Here is a tiny trained network, its code and every weight. The questions are about switching its units off for an input and a class, where a switched-off unit gives its printed mean instead of its output.

import numpy as np


def w(rows, s, z=0):
    codes = np.array(rows[::2]) - 128.0
    scale = np.full(codes.shape[1], s)
    scale[-1] = z or s
    return codes * scale


def norm(h):
    return h / np.sqrt((h * h).mean(-1, keepdims=True) + 1e-5)


def f(y):
    return y / 2 * (1 + np.tanh(0.7978845608 * (y + 0.044715 * y**3)))


def log_softmax(a):
    a = a - a.max(-1, keepdims=True)
    return a - np.log(np.exp(a).sum(-1, keepdims=True))


def net(x, mask):
    res = np.array(x, float).reshape(1, 2) / 4 @ E
    u = 0
    for l in range(4):
        y = f(norm(res) @ A[l][:, :-1].T + A[l][:, -1])
        res = res + np.where(mask[u : u + 6], y, B[l][:, -1]) @ B[l][:, :-1]
        u += 6
    return log_softmax(norm(res)[-1] @ U[:, :-1].T + U[:, -1])


A, B = {}, {}
E = w([
[135,54,13,147,44,46],'x0',
[171,155,253,136,144,45],'x1',
],0.0062)
A[0] = w([
[208,124,123,114,173,149,204],'L0N0',
[149,231,215,178,62,105,5],'L0N1',
[51,167,168,133,157,112,129],'L0N2',
[155,175,116,215,76,21,251],'L0N3',
[113,189,209,76,147,184,60],'L0N4',
[167,184,203,131,136,1,55],'L0N5',
],0.0079,0.0013)
B[0] = w([
[171,135,88,68,111,157,146],'L0N0',
[121,98,81,254,177,136,205],'L0N1',
[75,148,110,35,171,183,163],'L0N2',
[69,177,150,103,112,176,223],'L0N3',
[89,111,208,55,113,51,240],'L0N4',
[228,121,138,230,51,210,253],'L0N5',
],0.0069,0.0059)
A[1] = w([
[132,84,170,129,219,111,218],'L1N0',
[126,161,80,162,115,136,38],'L1N1',
[85,134,115,178,195,180,7],'L1N2',
[110,179,88,107,112,164,200],'L1N3',
[160,55,115,144,79,2,158],'L1N4',
[152,119,146,90,122,98,24],'L1N5',
],0.0094,0.0019)
B[1] = w([
[105,62,14,3,82,94,227],'L1N0',
[82,214,90,166,204,123,187],'L1N1',
[177,138,82,142,161,127,148],'L1N2',
[131,168,133,226,160,170,254],'L1N3',
[85,187,219,87,85,181,228],'L1N4',
[31,193,65,132,107,98,100],'L1N5',
],0.0058,0.0027)
A[2] = w([
[164,213,185,120,64,69,36],'L2N0',
[208,201,164,88,67,77,41],'L2N1',
[215,139,139,123,160,85,24],'L2N2',
[3,105,53,106,217,152,247],'L2N3',
[57,117,166,119,62,38,21],'L2N4',
[65,192,147,39,199,1,253],'L2N5',
],0.006,0.0018)
B[2] = w([
[123,149,93,80,234,167,145],'L2N0',
[83,46,80,73,77,180,132],'L2N1',
[172,184,84,115,76,177,110],'L2N2',
[155,105,166,196,127,165,253],'L2N3',
[29,108,63,42,68,117,137],'L2N4',
[65,226,157,97,2,81,204],'L2N5',
],0.0087,0.0042)
A[3] = w([
[148,164,126,138,148,74,4],'L3N0',
[109,164,148,201,193,81,113],'L3N1',
[159,207,139,176,200,129,238],'L3N2',
[127,154,151,94,172,125,198],'L3N3',
[74,254,109,194,49,142,222],'L3N4',
[148,178,168,90,209,110,132],'L3N5',
],0.0084,0.0016)
B[3] = w([
[152,83,81,143,187,106,111],'L3N0',
[155,254,177,155,226,76,147],'L3N1',
[141,238,131,228,141,92,182],'L3N2',
[141,112,153,130,61,200,133],'L3N3',
[138,124,197,17,54,109,254],'L3N4',
[7,78,65,113,132,112,133],'L3N5',
],0.0076,0.0082)
U = w([
[93,141,162,92,104,103,251],'0',
[158,132,121,230,140,203,221],'1',
[148,194,169,149,118,11,59],'2',
[115,112,99,130,173,75,5],'3',
],0.011,0.0019)

Each question gives the input, the list of numbers given to net, and the class t.
The units are the neurons (one row each of A and B). Each row of codes is followed by its name. A weight is (code - 128) times the scale printed after its matrix; where a second scale follows, it is the last column's (A, B and U).
mask holds one flag per neuron, layer by layer. A switched-off neuron (its flag False) gives its mean, the last column of its row in B, instead of its output. The means were averaged over made-up inputs and are rounded, as every weight is.
A unit's drop is (log p(t) with every unit on - log p(t) with that unit switched off) / (log p(t) with every unit on - log p(t) with every unit switched off).
The circuit of an input: a set's keep is (log p(t) with only the set's units on - log p(t) with every unit switched off) / (log p(t) with every unit on - log p(t) with every unit switched off). Starting from the 12 units with the biggest drops (on a tie, the unit counted first), units are removed one at a time, each time the one whose removal leaves the highest keep (on an exact tie, the one counted first), for as long as the keep stays at least 0.8.
units of the circuit, in order: the units of the circuit, biggest drop first
unit that matters most: the unit with the biggest drop
k most important neurons: the k neurons with the biggest drops, biggest first
drop of u: that unit's drop, to one decimal
input [-3,6], class 1: 3 most important neurons -> [L0N5; L3N4; L2N5]
input [7,8], class 1: units of the circuit, in order -> [L0N5]
input [-6,8], class 1: 2 most important neurons -> [L0N5; L0N1]
input [-3,5], class 1: 2 most important neurons -> [L0N5; L3N4]
input [1,-2], class 2: 2 most important neurons -> [L0N4; L0N2]
input [-2,8], class 1: units of the circuit, in order -> [L0N5; L2N5]
input [-4,7], class 1: units of the circuit, in order -> [L0N5; L0N1]
input [-6,7], class 1: 4 most important neurons -> [L0N5; L0N1; L3N4; L2N5]
input [0,5], class 1: 2 most important neurons -> [L0N5; L2N5]
input [2,-3], class 2: 3 most important neurons -> [L0N4; L0N2; L1N0]
input [5,7], class 1: 3 most important neurons -> [L0N5; L2N5; L0N4]
input [3,8], class 1: 2 most important neurons -> [L0N5; L2N5]
input [1,5], class 1: drop of L0N5 -> 0.4
input [5,3], class 0: unit that matters most -> L0N1
input [-2,-3], class 2: drop of L1N4 -> 0.3
input [7,7], class 0: drop of L0N3 -> 0.3
